The nearest row among all rows above each row, by straight-line distance (none for the first two rows):
In the rows, zero is written as 128.
1: [126 106 132 183 108 136 138 105 165  92 156 118 127 123 139 140 148 129
 118 172 127 117 130 124 145 121 138 133 118  96 140 135 111  86 149 137
 214 148 134 127 133 167 109  98 121 125 125  94 149 120 145  99 154 129
 119 139 125 131 163 130 122 125 141 129 124 152 130 118 136 115 127 146
 137 147 139 121 119 117 129 110 130 104 136 136  83 203 132 129 100 129
 126 122 118]
2: [128  75 130 191  94 131 141 127 176  73 123 109 122 100 189 133 119 124
 144 156 131 134 133 140 133 109 144 147 121 109 154 141 112  82 132 136
 211 119 130 118 118 137 122  99 129 125 121 134 157 124 113  84 139 122
 115 149 118 131 134 146 108 122 156 118 213 157 130 100 133 113 147 136
 144 148 110  78 104  93 114 123 100 126 138 124  58 175 136 131  94 129
 131 120 110]
3: [127 153 133 153 123 137 135  77 137 111 177 136 132 135  78 178 181 130
  81 182 124  94 123 106 154 132 124 121 118 118 125 124 127  96 148 135
 185 170 135 135 169 163  92  96 121 127 136  22 119 117 186 119 166 133
 122 138 129 133 201 125 127 133 139 142  27 142 137 147 137 116 110 168
 134 151 162 180 159 113 180  94 166 103 131 153 101 203 130 131 109 125
 119 117 133] | 1
4: [121  59 129 203 101 122 140 146 167  57  63  99 129  90 194 105  95 109
 153 137 128 146 133 139 121 109 142 172 119 107 184 136 105  99 124 132
 220 109 128 115 112  91 131 125 139 133 125 144 158 130  72  83 127 124
 126 156 118 117 107 158  87 120 151 110 250 157 133  94 124 113 168 133
 166 166  91  61 112  93 100 155  91 153 130 111  53 105 140 132 106 121
 133 127 119] | 2
5: [123 141 133 176 111 130 138 112 154  81 124 114 127 103 149 135 144 130
 106 153 126 122 128 122 136 118 132 151 116 115 151 129 112  85 132 130
 219 131 133 117 151 121 112 118 133 132 131  83 139 126 120  95 146 126
 123 149 124 124 160 150 100 124 150 126 149 143 136 118 130 114 135 148
 149 166 122 123 134  96 142 132 127 134 129 130  70 146 136 133 104 120
 126 122 127] | 1
6: [123 111 133 181 110 127 141 126 162  77 115 110 126 104 171 131 130 127
 126 157 123 128 133 125 134 110 134 157 116  97 164 134 106  93 139 134
 205 133 133 118 135 139 121 118 134 130 125 105 149 126 121  87 140 127
 124 140 123 120 152 149 107 122 149 126 181 150 132 104 129 111 144 147
 144 147 125  99 124 105 119 136 115 131 132 124  66 153 134 130 101 120
 129 126 126] | 5
7: [123 123 134 172 117 133 137 109 149  91 135 121 130 117 131 139 145 130
 111 164 124 115 128 117 142 120 131 147 115 103 155 128 113  98 142 133
 203 147 135 124 152 141 109 115 130 131 132  74 139 122 138 100 150 130
 125 142 125 124 170 138 111 126 143 130 137 147 134 122 132 114 127 155
 143 155 134 138 138 104 143 124 139 117 130 135  86 173 133 131 106 121
 125 123 130] | 5
8: [121  63 133 189  94 123 142 150 177  68  77 100 126  98 215 109  80 108
 158 145 124 149 137 137 128 106 145 160 118  81 184 142  93  88 138 139
 215 115 131 117 102 128 136 128 137 128 120 158 165 129  86  90 132 124
 125 143 120 118 104 144 100 119 146 113 255 165 126  85 128 110 160 131
 149 150 104  47 103 100  79 138  86 138 136 107  56 162 136 128 100 125
 136 131 115] | 4
9: [129 226 137 133 135 138 128  67 120 156 239 146 130 149  11 206 200 163
  45 175 116  85 116  99 155 131 111 119 119 127  90 112 143 111 136 134
 175 181 135 135 202 176  84 105 112 131 143   1 112 116 235  98 170 137
 125 140 132 134 220 133 121 133 140 162   1 119 147 166 137 116  96 167
 135 149 170 230 204  96 207  89 202 104 129 161 117 174 128 135 122 117
 116 115 156] | 3
10: [126  89 131 177 107 131 138 121 163  79 108 111 125 107 165 134 133 127
 124 153 126 126 129 130 136 112 137 155 117 110 150 134 112  85 134 132
 219 127 132 116 130 134 113 107 131 129 126  94 142 124 120  83 141 125
 119 148 122 126 155 145 102 124 163 122 183 149 135 111 131 112 144 140
 146 152 120 100 122 104 125 128 115 128 132 132  64 160 136 132 100 123
 128 122 123] | 6
11: [119   1 122 208  98 111 148 169 167  18   1  86 140  84 239  71  49  88
 186 124 128 159 140 148 124 118 157 171 124  92 227 147  93  91 137 138
 180 103 123 128  62  61 148 125 146 130 123 220 181 137  37  90 124 125
 132 147 117 111  66 146  93 116 137  86 255 174 124  83 123 119 171 119
 152 168  75  21  72  98  77 154  58 191 134  99  61 119 140 127 113 128
 135 133 103] | 4
12: [124 147 132 171 125 137 134  92 136  97 161 125 134 124  81 163 167 140
  87 169 127  97 124 109 144 131 125 142 115 129 132 121 128  98 135 128
 190 158 133 130 174 125  90 103 125 134 138  25 125 121 154 101 156 132
 123 145 128 128 200 140 112 130 142 135  63 140 140 142 134 115 123 158
 140 163 145 183 156  84 186 117 158 119 126 148  95 159 134 134 112 121
 119 119 136] | 3
13: [125 120 132 162 107 136 138  97 150 106 159 120 130 127 117 155 164 131
 104 181 126 108 127 116 150 125 132 130 116  99 139 132 112  88 153 137
 193 162 135 132 144 161 104  98 123 126 127  82 137 118 152 104 162 130
 121 138 127 130 175 127 126 129 138 130  98 151 132 130 135 114 118 155
 135 150 153 143 133 114 151 105 143 112 134 141  89 212 132 129 103 128
 124 122 125] | 1
14: [118   3 125 212 100 116 148 179 167  36  10  89 138  86 220  83  66  92
 179 128 127 154 138 144 123 112 153 178 120  92 217 142  96  94 132 135
 196 104 126 119  88  64 140 127 146 132 125 201 165 136  41  81 124 124
 132 147 118 111  57 148  85 117 142  93 255 169 127  81 122 118 166 124
 159 170  79  33  87  91  83 160  69 158 131 101  67 112 140 129 102 124
 136 132 109] | 11
15: [128 218 138 121 128 137 132  75 125 152 226 143 130 156  35 192 202 155
  59 188 113  92 121 103 158 128 116 113 120 102  99 117 127 100 150 141
 182 187 137 138 186 201  94 107 114 127 137   1 118 115 222 108 174 137
 126 131 132 133 208 121 136 134 134 162   1 128 139 162 138 117  97 165
 129 141 182 208 195 101 176  80 192  93 133 152 123 208 124 131 117 121
 118 120 147] | 9
16: [125  82 132 194  96 127 140 139 170  67  96 105 124 103 202 117 111 120
 143 149 127 142 134 140 132 108 142 156 119  95 167 139 102  90 134 137
 214 119 132 116 112 128 127 113 134 128 125 137 159 128 105  79 135 124
 121 152 119 123 119 148 105 120 151 117 232 157 130  95 130 111 155 135
 151 153 107  66 112 103  97 133 103 132 135 116  51 145 137 130  93 124
 132 126 116] | 2
17: [121 140 134 167 130 133 135  98 136  94 156 120 133 114 105 145 160 133
  99 161 124 107 125 112 141 126 124 154 113 113 140 122 123 101 140 129
 210 151 134 125 169 130 101 120 131 135 138  36 130 123 145  93 148 132
 127 146 129 123 185 146 103 127 140 132 101 140 138 133 130 115 126 161
 149 158 138 162 156 103 171 127 154 129 125 142  88 155 135 133 114 117
 122 123 139] | 12
18: [125 113 132 173 106 135 141 109 158  91 151 118 127 121 141 145 153 130
 120 173 127 121 129 122 144 116 136 140 117  98 142 135 111  87 147 137
 203 147 135 126 135 159 112 101 124 126 125  86 144 120 148  97 153 128
 120 140 126 129 160 131 125 126 144 126 135 154 131 120 135 112 131 149
 139 147 142 116 123 113 131 107 131 107 135 136  77 196 133 130  99 129
 126 122 120] | 1
19: [119  73 132 194 106 121 141 150 161  56  68 102 129  94 191 103 100 113
 149 132 125 146 133 133 126 111 139 172 117  98 180 135 102 101 129 132
 232 113 130 116 117  96 129 132 142 134 127 137 155 132  76  83 127 126
 128 155 120 114 109 159  85 118 151 113 232 153 134 101 125 104 158 138
 159 161  94  77 123  92 101 151  85 156 129 112  60 114 139 132 104 117
 132 130 123] | 4
20: [122 117 134 192 122 130 136 112 144  84 134 114 130 107 131 144 142 130
 106 154 124 123 128 117 137 121 126 162 115 115 145 126 118 102 135 127
 213 140 133 121 160 120 105 121 134 135 133  67 136 124 124  92 146 129
 125 149 126 122 167 149 100 126 149 130 131 142 138 124 129 109 134 155
 148 163 127 140 146  96 141 138 133 135 126 135  81 144 136 133 111 118
 124 124 134] | 5
21: [123 116 132 172 114 131 137 112 157  88 138 115 129 111 131 145 143 128
 114 154 125 121 128 117 140 117 131 142 116 105 150 130 108  90 141 133
 219 148 134 122 151 145 111 115 131 131 130  76 141 122 136  91 148 129
 123 146 126 125 164 143 111 124 148 131 124 145 134 130 132 112 132 150
 146 151 130 131 134 102 139 122 128 122 131 135  75 166 135 133 107 121
 126 124 129] | 7
